[[185, 54, 83, 106, 138, 67, 145],
[175, 51, 74, 29, 85, 88, 179],
[173, 119, 102, 122, 139, 95, 151]] => 67

[[110, 145, 114, 72, 64, 110, 148],
[101, 138, 107, 67, 56, 102, 142],
[101, 109, 39, 25, 51, 104, 96]] => 110

[[121, 111, 141, 87, 137, 116],
[95, 74, 35, 106, 60, 85],
[130, 133, 143, 72, 129, 131]] => 137

[[101, 141, 55, 131, 84],
[78, 104, 99, 148, 133],
[183, 45, 175, 75, 164]] => 131

[[49, 94, 86, 98, 110],
[115, 90, 86, 102, 77],
[161, 124, 45, 101, 81]] => 98

[[105, 61, 118, 38, 91],
[95, 49, 118, 43, 111],
[95, 49, 119, 42, 111]] => 38
---
[[146, 20, 135, 159, 92, 60],
[94, 117, 106, 108, 98, 140],
[167, 62, 115, 169, 112, 121]] 121

[[150, 69, 64, 125, 180],
[133, 72, 63, 124, 181],
[91, 48, 102, 130, 23]] 23

[[57, 102, 159, 63, 129],
[108, 164, 83, 80, 107],
[35, 102, 166, 66, 106]] 106

[[96, 75, 86, 115, 102, 71],
[94, 145, 172, 91, 98, 166],
[111, 52, 50, 127, 109, 47]] 47

[[19, 140, 81, 64, 124, 137],
[106, 24, 19, 92, 102, 13],
[77, 173, 144, 99, 87, 145]] 145

[[108, 41, 169, 89, 130],
[109, 67, 122, 139, 118],
[63, 95, 118, 24, 60]] 60

[[50, 175, 113, 75],
[53, 172, 114, 72],
[45, 175, 107, 93]] 93

[[83, 94, 164, 68, 182, 74, 76],
[95, 121, 103, 61, 66, 147, 131],
[85, 139, 125, 90, 83, 69, 80]] 80
---
[[ 74 109 134 107 108  61 165]
 [115  71  70 121 101 125  83]
 [101 116 104 156  94  81 108]] | 71

[[ 80 114  75  97  98  88  96]
 [ 46 172  88 131  53  77 115]
 [ 54 166  60 123  82  81 115]] | 172

[[ 39 120 137  80  56]
 [ 53 121  55  67  56]
 [160  99  36 124  81]] | 121

[[122 134  23  65]
 [165 108  64 111]
 [131 154  36  90]] | 108

[[100  70  15 146 108  75]
 [158  70  15 146 159  75]
 [136  52  75 150  40  92]] | 70

[[103 142 110  92 108  92  76]
 [ 56 182  72  59  88 124  71]
 [103  34 102  79 128  90 138]] | 182

[[133 128 124 149 124 123  98]
 [ 90 153  46 110 138 150 114]
 [123 144  30 108 134 112 110]] | 153

[[131 172 125 163 160]
 [159  15 124 106  62]
 [171  97 119  45 133]] | 15
---
[[125, 94, 76, 138], [30, 47, 182, 153]]: 125
[[124, 142, 163, 186], [110, 113, 110, 108], [150, 179, 158, 115]]: 110
[[81, 58, 175, 108], [80, 62, 173, 95], [68, 82, 177, 72]]: 80
[[135, 162, 137, 92, 84], [72, 129, 66, 66, 39], [60, 105, 132, 143, 64]]: 72
[[141, 165, 47, 187, 81, 104, 48], [49, 63, 146, 47, 134, 103, 104]]: 141
[[107, 99, 96, 130, 186, 118], [100, 107, 102, 104, 98, 101]]: 107
[[102, 66, 82, 13, 169, 103, 73], [167, 54, 187, 119, 105, 87, 101], [105, 97, 82, 68, 179, 153, 38]]: 167
[[113, 181, 139, 175, 49], [167, 53, 104, 143, 31], [17, 159, 97, 52, 167]]: 167
[[77, 114, 37, 118, 135], [91, 84, 83, 92, 92], [92, 88, 73, 56, 104]]: 91
---
Input:
[[99, 82, 81, 110],
[94, 168, 66, 70],
[103, 158, 27, 26]]
Output: 82

Input:
[[92, 103, 68, 90],
[149, 157, 167, 94],
[111, 97, 129, 109]]
Output: 103

Input:
[[156, 70, 16, 88],
[57, 159, 162, 112],
[64, 145, 154, 112]]
Output: 70

Input:
[[101, 98, 99, 102],
[176, 137, 63, 66],
[101, 51, 85, 46]]
Output: 98

Input:
[[96, 128, 58, 54],
[166, 113, 67, 162],
[129, 28, 46, 99]]
Output: 128

Input:
[[36, 133, 126, 156],
[72, 93, 79, 131],
[87, 108, 166, 139]]
Output: 133

Input:
[[107, 98, 89, 151],
[123, 38, 147, 138],
[89, 23, 160, 88]]
Output: 98
